Below is a small trained network, with its code and all its weights. Each question gives an input and a class and asks what happens when units are switched off, that is, made to give their printed mean instead of their output.

import numpy as np


def w(rows, s, z=0):
    codes = np.array(rows[::2]) - 128.0
    scale = np.full(codes.shape[1], s)
    scale[-1] = z or s
    return codes * scale


def f(y):
    return np.maximum(y, 0)


def log_softmax(a):
    a = a - a.max(-1, keepdims=True)
    return a - np.log(np.exp(a).sum(-1, keepdims=True))


def net(x, mask):
    res = np.array(x, float).reshape(1, 3) / 4 @ E
    y = f(res @ A[0][:, :-1].T + A[0][:, -1])
    res = res + np.where(mask, y, B[0][:, -1]) @ B[0][:, :-1]
    return log_softmax(res[-1] @ U[:, :-1].T + U[:, -1])


A, B = {}, {}
E = w([
[188,126,151,103,124,156,165,95,196,174,66],'x0',
[113,144,8,171,171,178,117,187,122,128,71],'x1',
[120,88,162,189,107,96,204,163,164,82,83],'x2',
],0.017)
A[0] = w([
[91,14,125,190,103,125,235,252,143,88,12,80],'neuron 0',
[146,187,71,24,225,217,52,82,33,255,128,104],'neuron 1',
[93,153,110,209,178,152,122,185,13,53,179,96],'neuron 2',
[62,116,114,146,162,26,99,168,100,99,139,66],'neuron 3',
[201,128,93,98,158,181,195,104,204,213,45,96],'neuron 4',
[53,163,78,206,147,192,148,100,115,161,56,253],'neuron 5',
[93,221,27,192,173,228,122,208,158,119,60,51],'neuron 6',
],0.0071,0.014)
B[0] = w([
[84,88,100,192,158,88,159,120,144,113,118,226],'neuron 0',
[161,70,92,157,190,40,173,121,150,153,153,242],'neuron 1',
[99,181,113,104,160,102,78,159,109,172,96,207],'neuron 2',
[70,163,133,146,150,106,96,115,102,157,95,164],'neuron 3',
[76,207,96,84,161,77,65,161,93,189,71,201],'neuron 4',
[109,112,161,82,91,151,154,157,175,159,198,251],'neuron 5',
[88,159,161,144,80,149,111,5,132,144,171,214],'neuron 6',
],0.014,0.017)
U = w([
[109,24,43,200,186,81,166,134,126,140,119,93],'0',
[79,152,223,89,81,135,109,5,137,153,169,93],'1',
[82,233,79,87,168,103,39,213,94,154,60,102],'2',
[120,75,124,40,94,172,146,246,172,141,189,249],'3',
[141,134,121,122,147,186,65,104,108,103,91,107],'4',
],0.012,0.018)

Each question gives the input, the list of numbers given to net, and the class t.
The units are the neurons (one row each of A and B). Each row of codes is followed by its name. A weight is (code - 128) times the scale printed after its matrix; where a second scale follows, it is the last column's (A, B and U).
mask holds one flag per neuron, in row order. A switched-off neuron (its flag False) gives its mean, the last column of its row in B, instead of its output. The means were averaged over made-up inputs and are rounded, as every weight is.
A unit's drop is (log p(t) with every unit on - log p(t) with that unit switched off) / (log p(t) with every unit on - log p(t) with every unit switched off).
The circuit of an input: a set's keep is (log p(t) with only the set's units on - log p(t) with every unit switched off) / (log p(t) with every unit on - log p(t) with every unit switched off). Starting from all 7 units, units are removed one at a time, each time the one whose removal leaves the highest keep (on an exact tie, the one counted first), for as long as the keep stays at least 0.8.
units of the circuit, in order: the units of the circuit, biggest drop first
most important unit: the unit with the biggest drop
k most important neurons: the k neurons with the biggest drops, biggest first
drop of u: that unit's drop, to one decimal
input [-3,-3,3], class 3: 3 most important neurons => (neuron 6; neuron 1; neuron 4)
input [5,5,1], class 1: 2 most important neurons => (neuron 6; neuron 5)
input [-6,8,-8], class 0: most important unit => neuron 1
input [-7,0,6], class 2: 3 most important neurons => (neuron 2; neuron 1; neuron 3)
input [-3,-7,-7], class 0: 2 most important neurons => (neuron 1; neuron 6)
input [-2,-1,3], class 3: units of the circuit, in order => (neuron 1; neuron 6; neuron 4)
input [-8,1,6], class 2: 2 most important neurons => (neuron 2; neuron 1)
input [3,-2,1], class 3: 2 most important neurons => (neuron 6; neuron 2)
input [7,-3,4], class 2: 2 most important neurons => (neuron 4; neuron 1)
input [3,-1,2], class 3: units of the circuit, in order => (neuron 6; neuron 2; neuron 1)
input [5,-3,0], class 2: 3 most important neurons => (neuron 6; neuron 4; neuron 5)
input [-3,-3,1], class 3: units of the circuit, in order => (neuron 6; neuron 0)
input [3,0,0], class 3: 2 most important neurons => (neuron 6; neuron 2)
input [5,-3,-1], class 2: most important unit => neuron 6
input [0,-2,3], class 3: units of the circuit, in order => (neuron 6; neuron 1)
input [5,5,3], class 1: 4 most important neurons => (neuron 6; neuron 5; neuron 2; neuron 1)
input [2,0,1], class 3: units of the circuit, in order => (neuron 6; neuron 2; neuron 1)
input [6,7,5], class 1: 3 most important neurons => (neuron 6; neuron 5; neuron 1)
input [4,-1,-5], class 0: 2 most important neurons => (neuron 1; neuron 2)
input [5,-5,8], class 0: most important unit => neuron 0
input [2,7,-6], class 1: 2 most important neurons => (neuron 6; neuron 5)
input [8,3,6], class 2: 2 most important neurons => (neuron 4; neuron 1)
input [0,-2,-1], class 3: drop of neuron 3 => 0.1
input [-1,-2,0], class 3: drop of neuron 6 => 1.6
input [-3,6,-3], class 1: drop of neuron 6 => 0.9
input [-1,-3,-2], class 3: drop of neuron 4 => 0.4
input [-5,7,-5], class 1: most important unit => neuron 6
